Below is a small trained network, with its code and all its weights. Each question gives an input and a target symbol and asks what happens when units are switched off, that is, made to give their printed mean instead of their output.

import numpy as np


def w(rows, s, z=0):
    codes = np.array(rows[::2]) - 128.0
    scale = np.full(codes.shape[1], s)
    scale[-1] = z or s
    return codes * scale


def norm(h):
    return h / np.sqrt((h * h).mean(-1, keepdims=True) + 1e-5)


def f(y):
    return np.maximum(y, 0)


def softmax(a):
    e = np.exp(a - a.max(-1, keepdims=True))
    return e / e.sum(-1, keepdims=True)


def log_softmax(a):
    a = a - a.max(-1, keepdims=True)
    return a - np.log(np.exp(a).sum(-1, keepdims=True))


def net(x, mask):
    ids = ['αβγδεηθλμπστψ'.index(c) for c in x.split()]
    T = len(ids)
    res = E[ids] + P[:T]
    r = norm(res)
    for j in range(2):
        rows = slice(4 * j, 4 * j + 4)
        q, k, v = (r @ M[0][rows].T for M in (Q, K, V))
        z = softmax(np.where(np.tri(T) > 0, q @ k.T / 4**0.5, -1e9)) @ v
        o = O[0][rows]
        res = res + np.where(mask[j], z, o[:, -1]) @ o[:, :-1]
    y = f(norm(res) @ A[0][:, :-1].T + A[0][:, -1])
    res = res + np.where(mask[2:6], y, B[0][:, -1]) @ B[0][:, :-1]
    return log_softmax(norm(res)[-1] @ U[:, :-1].T + U[:, -1])


Q, K, V, O, A, B = {}, {}, {}, {}, {}, {}
E = w([
[120,112,116,100,150],'α',
[144,125,102,106,143],'β',
[149,147,128,103,111],'γ',
[154,130,111,103,148],'δ',
[131,127,86,101,134],'ε',
[133,93,104,114,112],'η',
[127,98,78,104,151],'θ',
[108,122,82,104,113],'λ',
[113,143,118,105,84],'μ',
[106,116,155,113,109],'π',
[183,116,147,134,132],'σ',
[134,112,121,1,219],'τ',
[98,101,96,103,132],'ψ',
],0.025)
P = w([
[153,121,145,82,135],'0',
[198,87,72,149,3],'1',
[135,128,145,114,143],'2',
[126,111,181,68,129],'3',
[191,124,79,132,80],'4',
[130,132,147,127,147],'5',
[112,99,165,87,123],'6',
[180,126,72,143,106],'7',
[122,136,142,143,146],'8',
[104,107,159,100,130],'9',
[168,143,123,39,145],'10',
[123,139,138,147,152],'11',
],0.023)
Q[0] = w([
[189,147,129,185,123],'head 0',
[88,175,153,100,171],'head 0',
[146,141,77,123,182],'head 0',
[72,147,182,229,85],'head 0',
[249,149,24,85,63],'head 1',
[172,84,166,143,157],'head 1',
[108,124,130,197,131],'head 1',
[98,135,183,218,141],'head 1',
],0.015)
K[0] = w([
[195,130,107,127,177],'head 0',
[116,200,138,159,86],'head 0',
[157,153,105,134,196],'head 0',
[191,178,153,43,65],'head 0',
[57,254,151,176,202],'head 1',
[151,111,165,159,174],'head 1',
[119,102,157,45,122],'head 1',
[153,79,158,35,83],'head 1',
],0.016)
V[0] = w([
[35,141,134,88,78],'head 0',
[81,128,121,138,189],'head 0',
[144,95,194,165,139],'head 0',
[120,2,132,150,134],'head 0',
[110,60,190,104,98],'head 1',
[49,106,123,137,90],'head 1',
[168,145,182,190,155],'head 1',
[131,9,114,141,143],'head 1',
],0.027)
O[0] = w([
[42,173,188,88,152,136],'head 0',
[92,32,111,103,147,62],'head 0',
[158,76,154,120,60,61],'head 0',
[173,86,117,6,35,215],'head 0',
[104,77,194,89,85,132],'head 1',
[71,95,84,136,50,8],'head 1',
[195,99,174,158,133,48],'head 1',
[105,3,118,71,189,107],'head 1',
],0.021,0.013)
A[0] = w([
[132,18,161,135,109,4],'neuron 0',
[46,37,188,133,116,216],'neuron 1',
[50,119,196,198,169,229],'neuron 2',
[208,44,254,171,134,160],'neuron 3',
],0.025,0.0042)
B[0] = w([
[205,227,84,167,134,201],'neuron 0',
[112,89,146,251,111,243],'neuron 1',
[150,99,164,74,7,203],'neuron 2',
[25,98,219,100,160,254],'neuron 3',
],0.025,0.0073)
U = w([
[146,67,87,197,149,208],'α',
[190,142,93,142,227,67],'β',
[180,241,167,157,114,252],'γ',
[182,154,151,132,224,37],'δ',
[92,198,43,135,210,80],'ε',
[188,113,120,28,57,90],'η',
[147,102,60,91,168,154],'θ',
[15,198,50,82,107,89],'λ',
[63,210,135,123,47,23],'μ',
[106,121,186,177,29,217],'π',
[147,106,251,96,179,94],'σ',
[113,127,127,44,213,199],'τ',
[47,87,113,115,133,109],'ψ',
],0.015,0.0039)

Each question gives the input, a string of symbols that net reads in full, and the target symbol t.
The units are the heads (4 rows each of Q, K, V and O) and the neurons (one row each of A and B). Each row of codes is followed by its name. A weight is (code - 128) times the scale printed after its matrix; where a second scale follows, it is the last column's (O, A, B and U).
mask holds one flag per unit, heads first, then neurons. A switched-off unit (its flag False) gives its mean, the last column of its rows in O or B, instead of its output. The means were averaged over made-up inputs and are rounded, as every weight is.
A unit's drop is (log p(t) with every unit on - log p(t) with that unit switched off) / (log p(t) with every unit on - log p(t) with every unit switched off).
The circuit of an input: a set's keep is (log p(t) with only the set's units on - log p(t) with every unit switched off) / (log p(t) with every unit on - log p(t) with every unit switched off). Starting from all 6 units, units are removed one at a time, each time the one whose removal leaves the highest keep (on an exact tie, the one counted first), for as long as the keep stays at least 0.8.
circuit, biggest first: the units of the circuit, biggest drop first
k most important neurons: the k neurons with the biggest drops, biggest first
heads that matter: for each layer, one digit per head in row order, 1 if its drop is at least 0.15 and else 0, layers parted by /
drop of u: that unit's drop, to one decimal
input η τ τ θ γ μ γ δ, target μ: circuit, biggest first => [head 1]
input τ τ λ η ε π θ τ, target π: circuit, biggest first => [head 1; neuron 1]
input δ η γ γ λ η ε σ η ε π, target η: heads that matter => 10
input γ λ γ η γ λ η, target λ: heads that matter => 01
input π γ η η ψ ψ μ μ β β, target τ: heads that matter => 11
input η β α σ γ π, target π: circuit, biggest first => [head 1; neuron 1; head 0]
input γ γ η λ β γ γ π ψ δ, target ψ: circuit, biggest first => [neuron 1; head 0]
input γ η η γ, target η: circuit, biggest first => [head 0; head 1]
input η λ γ γ θ τ γ γ τ η η μ, target μ: circuit, biggest first => [neuron 2; head 0; head 1]
input π σ η α ε γ σ η λ π, target π: circuit, biggest first => [neuron 1; head 0]
input γ γ γ η η γ γ β γ μ η σ, target σ: circuit, biggest first => [neuron 3; head 1]
input γ γ η η η η λ γ γ η γ α, target α: 2 most important neurons => [neuron 1; neuron 0]
input ε λ μ ψ γ γ η θ μ γ, target μ: 2 most important neurons => [neuron 2; neuron 3]
input π γ β γ σ, target β: circuit, biggest first => [head 0]
input π γ γ σ ε π γ α, target π: 2 most important neurons => [neuron 3; neuron 1]
input γ λ ε γ λ η σ σ η ψ, target ψ: 2 most important neurons => [neuron 1; neuron 2]
input γ α γ σ σ δ λ η, target δ: drop of neuron 0 => 0.0
input η γ γ γ λ γ π η π γ α, target π: drop of head 1 => 0.2
input λ σ γ π α γ σ τ, target γ: drop of head 1 => 1.9
input σ γ γ α μ α η λ ψ η σ, target ψ: circuit, biggest first => [head 1]
